Below is a small trained network, with its code and all its weights. Each question gives an input and a target symbol and asks what happens when units are switched off, that is, made to give their printed mean instead of their output.

import numpy as np


def w(rows, s, z=0):
    codes = np.array(rows[::2]) - 128.0
    scale = np.full(codes.shape[1], s)
    scale[-1] = z or s
    return codes * scale


def norm(h):
    return h / np.sqrt((h * h).mean(-1, keepdims=True) + 1e-5)


def f(y):
    return y / 2 * (1 + np.tanh(0.7978845608 * (y + 0.044715 * y**3)))


def softmax(a):
    e = np.exp(a - a.max(-1, keepdims=True))
    return e / e.sum(-1, keepdims=True)


def log_softmax(a):
    a = a - a.max(-1, keepdims=True)
    return a - np.log(np.exp(a).sum(-1, keepdims=True))


def net(x, mask):
    ids = ['ΓΦΨβδεζηξστω'.index(c) for c in x.split()]
    T = len(ids)
    res = E[ids] + P[:T]
    u = 0
    for l in range(2):
        r = norm(res)
        for j in range(2):
            rows = slice(3 * j, 3 * j + 3)
            q, k, v = (r @ M[l][rows].T for M in (Q, K, V))
            z = softmax(np.where(np.tri(T) > 0, q @ k.T / 3**0.5, -1e9)) @ v
            o = O[l][rows]
            res = res + np.where(mask[u + j], z, o[:, -1]) @ o[:, :-1]
        u += 2
        y = f(norm(res) @ A[l][:, :-1].T + A[l][:, -1])
        res = res + np.where(mask[u : u + 12], y, B[l][:, -1]) @ B[l][:, :-1]
        u += 12
    return log_softmax(norm(res)[-1] @ U[:, :-1].T + U[:, -1])


Q, K, V, O, A, B = {}, {}, {}, {}, {}, {}
E = w([
[147,140,212,128],'Γ',
[129,168,146,158],'Φ',
[134,174,132,148],'Ψ',
[128,129,120,101],'β',
[144,128,124,58],'δ',
[145,175,133,152],'ε',
[172,68,188,31],'ζ',
[103,21,166,233],'η',
[130,190,118,122],'ξ',
[163,63,188,9],'σ',
[134,133,121,97],'τ',
[234,166,106,177],'ω',
],0.013)
P = w([
[183,140,105,161],'0',
[148,169,238,165],'1',
[172,163,184,145],'2',
[173,163,186,144],'3',
[179,109,17,167],'4',
[150,110,78,134],'5',
[139,103,69,120],'6',
[62,106,176,109],'7',
[130,102,94,101],'8',
[99,210,113,254],'9',
[150,105,57,110],'10',
[127,100,78,93],'11',
],0.0082)
Q[0] = w([
[38,216,103,101],'L0H0',
[153,219,41,194],'L0H0',
[149,99,77,234],'L0H0',
[200,186,237,255],'L0H1',
[86,127,117,186],'L0H1',
[40,167,25,115],'L0H1',
],0.0074)
K[0] = w([
[77,146,37,96],'L0H0',
[43,167,92,64],'L0H0',
[127,196,76,169],'L0H0',
[42,133,169,182],'L0H1',
[135,170,138,158],'L0H1',
[169,255,108,97],'L0H1',
],0.009)
V[0] = w([
[155,89,179,149],'L0H0',
[52,102,89,125],'L0H0',
[177,253,164,157],'L0H0',
[181,158,104,72],'L0H1',
[64,196,68,103],'L0H1',
[127,170,166,81],'L0H1',
],0.0072)
O[0] = w([
[233,62,85,98,128],'L0H0',
[186,117,143,161,46],'L0H0',
[95,80,92,56,255],'L0H0',
[143,170,110,154,176],'L0H1',
[210,170,166,151,102],'L0H1',
[120,188,253,138,162],'L0H1',
],0.0053,0.006)
A[0] = w([
[191,155,139,112,76],'L0N0',
[156,154,88,118,16],'L0N1',
[136,76,83,145,254],'L0N2',
[195,162,144,96,133],'L0N3',
[34,96,133,56,194],'L0N4',
[180,99,143,172,128],'L0N5',
[69,235,74,182,116],'L0N6',
[173,1,195,120,129],'L0N7',
[182,50,143,232,66],'L0N8',
[130,180,176,92,27],'L0N9',
[80,154,151,184,182],'L0N10',
[133,127,89,138,77],'L0N11',
],0.0084,0.0038)
B[0] = w([
[80,161,161,154,131],'L0N0',
[126,132,129,110,122],'L0N1',
[123,72,161,87,184],'L0N2',
[138,80,155,145,175],'L0N3',
[170,126,155,185,244],'L0N4',
[101,131,164,92,113],'L0N5',
[148,112,152,183,255],'L0N6',
[96,179,67,184,193],'L0N7',
[2,146,125,101,130],'L0N8',
[109,124,89,152,148],'L0N9',
[151,66,118,112,164],'L0N10',
[140,124,127,114,119],'L0N11',
],0.0086,0.0048)
Q[1] = w([
[115,217,76,142],'L1H0',
[61,254,174,65],'L1H0',
[146,116,227,159],'L1H0',
[165,101,110,200],'L1H1',
[66,136,201,99],'L1H1',
[106,113,17,132],'L1H1',
],0.012)
K[1] = w([
[137,146,143,122],'L1H0',
[253,152,117,135],'L1H0',
[100,117,21,139],'L1H0',
[60,103,149,145],'L1H1',
[174,132,91,155],'L1H1',
[124,150,253,143],'L1H1',
],0.018)
V[1] = w([
[53,124,28,107],'L1H0',
[41,172,246,133],'L1H0',
[93,10,150,186],'L1H0',
[50,174,129,209],'L1H1',
[79,45,254,84],'L1H1',
[92,42,172,192],'L1H1',
],0.0092)
O[1] = w([
[96,121,79,149,40],'L1H0',
[103,44,119,96,87],'L1H0',
[76,187,131,33,254],'L1H0',
[49,121,90,166,86],'L1H1',
[102,104,250,152,163],'L1H1',
[70,166,173,136,205],'L1H1',
],0.011,0.0042)
A[1] = w([
[35,161,58,86,179],'L1N0',
[111,199,74,123,114],'L1N1',
[153,123,176,2,254],'L1N2',
[91,43,178,105,182],'L1N3',
[193,86,89,72,201],'L1N4',
[120,69,164,156,142],'L1N5',
[47,167,62,47,232],'L1N6',
[225,132,121,163,187],'L1N7',
[79,119,89,161,89],'L1N8',
[107,81,161,196,198],'L1N9',
[153,45,55,163,184],'L1N10',
[152,198,191,191,239],'L1N11',
],0.0097,0.0036)
B[1] = w([
[57,3,154,148,188],'L1N0',
[73,145,103,54,147],'L1N1',
[135,89,50,95,254],'L1N2',
[165,189,62,126,193],'L1N3',
[92,149,84,141,175],'L1N4',
[162,169,97,185,146],'L1N5',
[50,52,227,93,209],'L1N6',
[66,55,163,163,206],'L1N7',
[153,100,140,170,125],'L1N8',
[72,223,93,137,163],'L1N9',
[62,95,111,121,140],'L1N10',
[38,95,96,180,249],'L1N11',
],0.0074,0.0071)
U = w([
[60,58,155,107,105],'Γ',
[93,189,164,67,186],'Φ',
[66,176,76,103,97],'Ψ',
[154,172,126,143,182],'β',
[180,17,170,197,159],'δ',
[116,200,62,120,101],'ε',
[176,168,205,113,133],'ζ',
[92,102,154,117,1],'η',
[103,75,23,191,166],'ξ',
[186,91,253,134,107],'σ',
[182,125,122,168,123],'τ',
[162,157,96,153,115],'ω',
],0.015,0.0073)

Each question gives the input, a string of symbols that net reads in full, and the target symbol t.
The units are the heads (3 rows each of Q, K, V and O) and the neurons (one row each of A and B). Each row of codes is followed by its name. A weight is (code - 128) times the scale printed after its matrix; where a second scale follows, it is the last column's (O, A, B and U).
mask holds one flag per unit, layer by layer, with each layer's heads first. A switched-off unit (its flag False) gives its mean, the last column of its rows in O or B, instead of its output. The means were averaged over made-up inputs and are rounded, as every weight is.
A unit's drop is (log p(t) with every unit on - log p(t) with that unit switched off) / (log p(t) with every unit on - log p(t) with every unit switched off).
The circuit of an input: a set's keep is (log p(t) with only the set's units on - log p(t) with every unit switched off) / (log p(t) with every unit on - log p(t) with every unit switched off). Starting from the 12 units with the biggest drops (on a tie, the unit counted first), units are removed one at a time, each time the one whose removal leaves the highest keep (on an exact tie, the one counted first), for as long as the keep stays at least 0.8.
units of the circuit, in order: the units of the circuit, biggest drop first
top k neurons: the k neurons with the biggest drops, biggest first
k most important neurons of layer l: the k neurons of layer l with the biggest drops, biggest first
heads that matter: for each layer, one digit per head in row order, 1 if its drop is at least 0.15 and else 0, layers parted by /
input ζ ξ τ ξ ξ Γ τ, target ξ: units of the circuit, in order => [L0N2 L1H0 L0H0 L0N4]
input ξ Φ δ β δ σ ε ε, target δ: top 3 neurons => [L0N7 L0N6 L1N7]
input ξ Φ Φ β ξ Ψ ξ β, target ξ: units of the circuit, in order => [L1H1]
input η ξ ξ ξ Φ, target Γ: units of the circuit, in order => [L1H0 L0N8 L1N6]
input ξ ε ε, target ξ: heads that matter => 00 / 11
input ξ Φ σ, target ξ: heads that matter => 00 / 11
input ξ δ ξ ξ Γ ξ ξ τ Φ σ, target ξ: top 4 neurons => [L0N4 L0N2 L0N8 L0N9]
input ω Φ ξ η ξ, target Φ: 3 most important neurons of layer 0 => [L0N10 L0N4 L0N7]
input β Φ δ σ ξ, target Φ: units of the circuit, in order => [L1H1 L0N10 L1N7]
input ε ε ζ σ, target ε: heads that matter => 11 / 11
input Φ ξ ξ ξ δ σ δ δ, target δ: heads that matter => 00 / 11
input σ δ δ β σ, target δ: top 3 neurons => [L0N6 L0N2 L0N7]
input ζ ε ω Φ ξ, target ε: top 4 neurons => [L0N2 L1N3 L1N6 L0N8]
input σ ξ τ δ Ψ δ ξ, target δ: top 2 neurons => [L0N6 L0N7]
input Φ ξ Ψ τ σ Φ δ σ, target σ: units of the circuit, in order => [L1H1 L0N4 L0N6]
input ζ ξ σ, target ζ: heads that matter => 01 / 11
input σ ξ ξ δ, target σ: heads that matter => 00 / 10
input δ σ δ β, target δ: 2 most important neurons of layer 0 => [L0N6 L0N7]
input β Φ ξ Ψ Φ Φ δ τ, target Φ: units of the circuit, in order => [L1H0 L1N7]
input ξ δ δ ζ Ψ Ψ, target δ: units of the circuit, in order => [L1H0]
input σ β σ Φ, target σ: units of the circuit, in order => [L1H1]
input η δ Ψ Φ ξ, target Γ: 2 most important neurons of layer 0 => [L0N8 L0N6]
input ω σ δ ζ ζ, target σ: 2 most important neurons of layer 0 => [L0N7 L0N3]
input τ σ δ ω ζ δ Γ δ δ η, target Γ: 3 most important neurons of layer 0 => [L0N8 L0N10 L0N2]
input σ ζ β, target σ: top 2 neurons => [L0N3 L0N6]
input ε τ ζ δ, target ε: 2 most important neurons of layer 0 => [L0N6 L0N4]
input ξ ξ Φ ξ δ ξ δ σ, target δ: 3 most important neurons of layer 0 => [L0N4 L0N2 L0N7]
input Φ β ε ω δ β δ ε, target δ: 3 most important neurons of layer 1 => [L1N7 L1N11 L1N3]
input Φ ξ ε δ η, target Γ: top 2 neurons => [L0N2 L1N6]
input ξ ξ η ξ ξ ζ Ψ ξ β δ ξ ω, target Γ: heads that matter => 00 / 00
